Below is a small trained network, with its code and all its weights. Each question gives an input and a class and asks what happens when units are switched off, that is, made to give their printed mean instead of their output.

import numpy as np


def w(rows, s, z=0):
    codes = np.array(rows[::2]) - 128.0
    scale = np.full(codes.shape[1], s)
    scale[-1] = z or s
    return codes * scale


def norm(h):
    return h / np.sqrt((h * h).mean(-1, keepdims=True) + 1e-5)


def f(y):
    return np.maximum(y, 0)


def log_softmax(a):
    a = a - a.max(-1, keepdims=True)
    return a - np.log(np.exp(a).sum(-1, keepdims=True))


def net(x, mask):
    res = np.array(x, float).reshape(1, 7) / 4 @ E
    u = 0
    for l in range(2):
        y = f(norm(res) @ A[l][:, :-1].T + A[l][:, -1])
        res = res + np.where(mask[u : u + 9], y, B[l][:, -1]) @ B[l][:, :-1]
        u += 9
    return log_softmax(norm(res)[-1] @ U[:, :-1].T + U[:, -1])


A, B = {}, {}
E = w([
[253,158,216],'x0',
[160,144,64],'x1',
[113,145,119],'x2',
[125,129,129],'x3',
[155,97,138],'x4',
[129,121,139],'x5',
[127,134,124],'x6',
],0.0056)
A[0] = w([
[74,159,175,210],'0.n1',
[116,40,212,58],'0.n2',
[186,217,190,5],'0.n3',
[2,113,13,36],'0.n4',
[63,184,173,63],'0.n5',
[88,113,90,142],'0.n6',
[63,57,206,251],'0.n7',
[120,9,222,145],'0.n8',
[129,81,61,169],'0.n9',
],0.0081,0.0023)
B[0] = w([
[148,156,2,181],'0.n1',
[48,185,99,174],'0.n2',
[182,14,190,194],'0.n3',
[174,100,114,253],'0.n4',
[190,152,23,154],'0.n5',
[205,144,101,178],'0.n6',
[120,219,44,220],'0.n7',
[51,221,52,201],'0.n8',
[146,191,131,177],'0.n9',
],0.0057,0.0062)
A[1] = w([
[120,71,173,3],'1.n1',
[172,157,38,94],'1.n2',
[47,104,95,128],'1.n3',
[250,2,107,163],'1.n4',
[34,17,57,192],'1.n5',
[51,71,64,154],'1.n6',
[94,132,109,87],'1.n7',
[168,60,24,165],'1.n8',
[143,232,67,110],'1.n9',
],0.0084,0.0049)
B[1] = w([
[244,236,235,128],'1.n1',
[15,217,187,238],'1.n2',
[232,73,127,169],'1.n3',
[22,188,84,247],'1.n4',
[254,58,254,204],'1.n5',
[222,38,190,199],'1.n6',
[234,142,111,140],'1.n7',
[78,151,194,254],'1.n8',
[70,223,148,255],'1.n9',
],0.0059,0.0061)
U = w([
[218,64,212,203],'0',
[72,181,110,129],'1',
[64,164,106,152],'2',
[74,151,87,174],'3',
[86,174,102,96],'4',
[89,146,86,156],'5',
[59,167,71,58],'6',
[105,40,12,2],'7',
],0.011,0.0067)

Each question gives the input, the list of numbers given to net, and the class t.
The units are the neurons (one row each of A and B). Each row of codes is followed by its name. A weight is (code - 128) times the scale printed after its matrix; where a second scale follows, it is the last column's (A, B and U).
mask holds one flag per neuron, layer by layer. A switched-off neuron (its flag False) gives its mean, the last column of its row in B, instead of its output. The means were averaged over made-up inputs and are rounded, as every weight is.
A unit's drop is (log p(t) with every unit on - log p(t) with that unit switched off) / (log p(t) with every unit on - log p(t) with every unit switched off).
k most important neurons: the k neurons with the biggest drops, biggest first
top k neurons in layer l: the k neurons of layer l with the biggest drops, biggest first
drop when u is switched off: that unit's drop, to one decimal
input [-8,1,-3,7,8,-5,4], class 0: 2 most important neurons => [1.n5; 1.n6]
input [-7,5,4,3,4,-7,1], class 0: 3 most important neurons => [1.n5; 0.n7; 1.n6]
input [-8,3,6,7,-3,-3,8], class 0: 2 most important neurons => [1.n5; 1.n6]
input [-8,-7,1,6,4,3,8], class 0: top 4 neurons in layer 1 => [1.n5; 1.n6; 1.n4; 1.n3]
input [-8,-5,7,5,-4,8,3], class 0: 4 most important neurons => [1.n5; 1.n6; 1.n4; 0.n8]
input [-7,7,2,-5,-4,0,3], class 0: top 2 neurons in layer 1 => [1.n5; 1.n6]
input [7,-2,6,4,-6,-6,-5], class 0: top 3 neurons in layer 0 => [0.n3; 0.n7; 0.n8]
input [3,-8,-4,-1,6,3,3], class 6: top neuron in layer 0 => [0.n8]
input [-8,5,-8,1,6,3,-2], class 0: drop when 1.n5 is switched off => 0.8
input [-8,5,4,-1,-3,8,0], class 0: drop when 1.n5 is switched off => 1.0
input [-7,1,2,5,-7,-7,4], class 0: drop when 1.n4 is switched off => 0.6
input [-8,2,2,-1,7,1,-6], class 0: drop when 1.n1 is switched off => 0.0
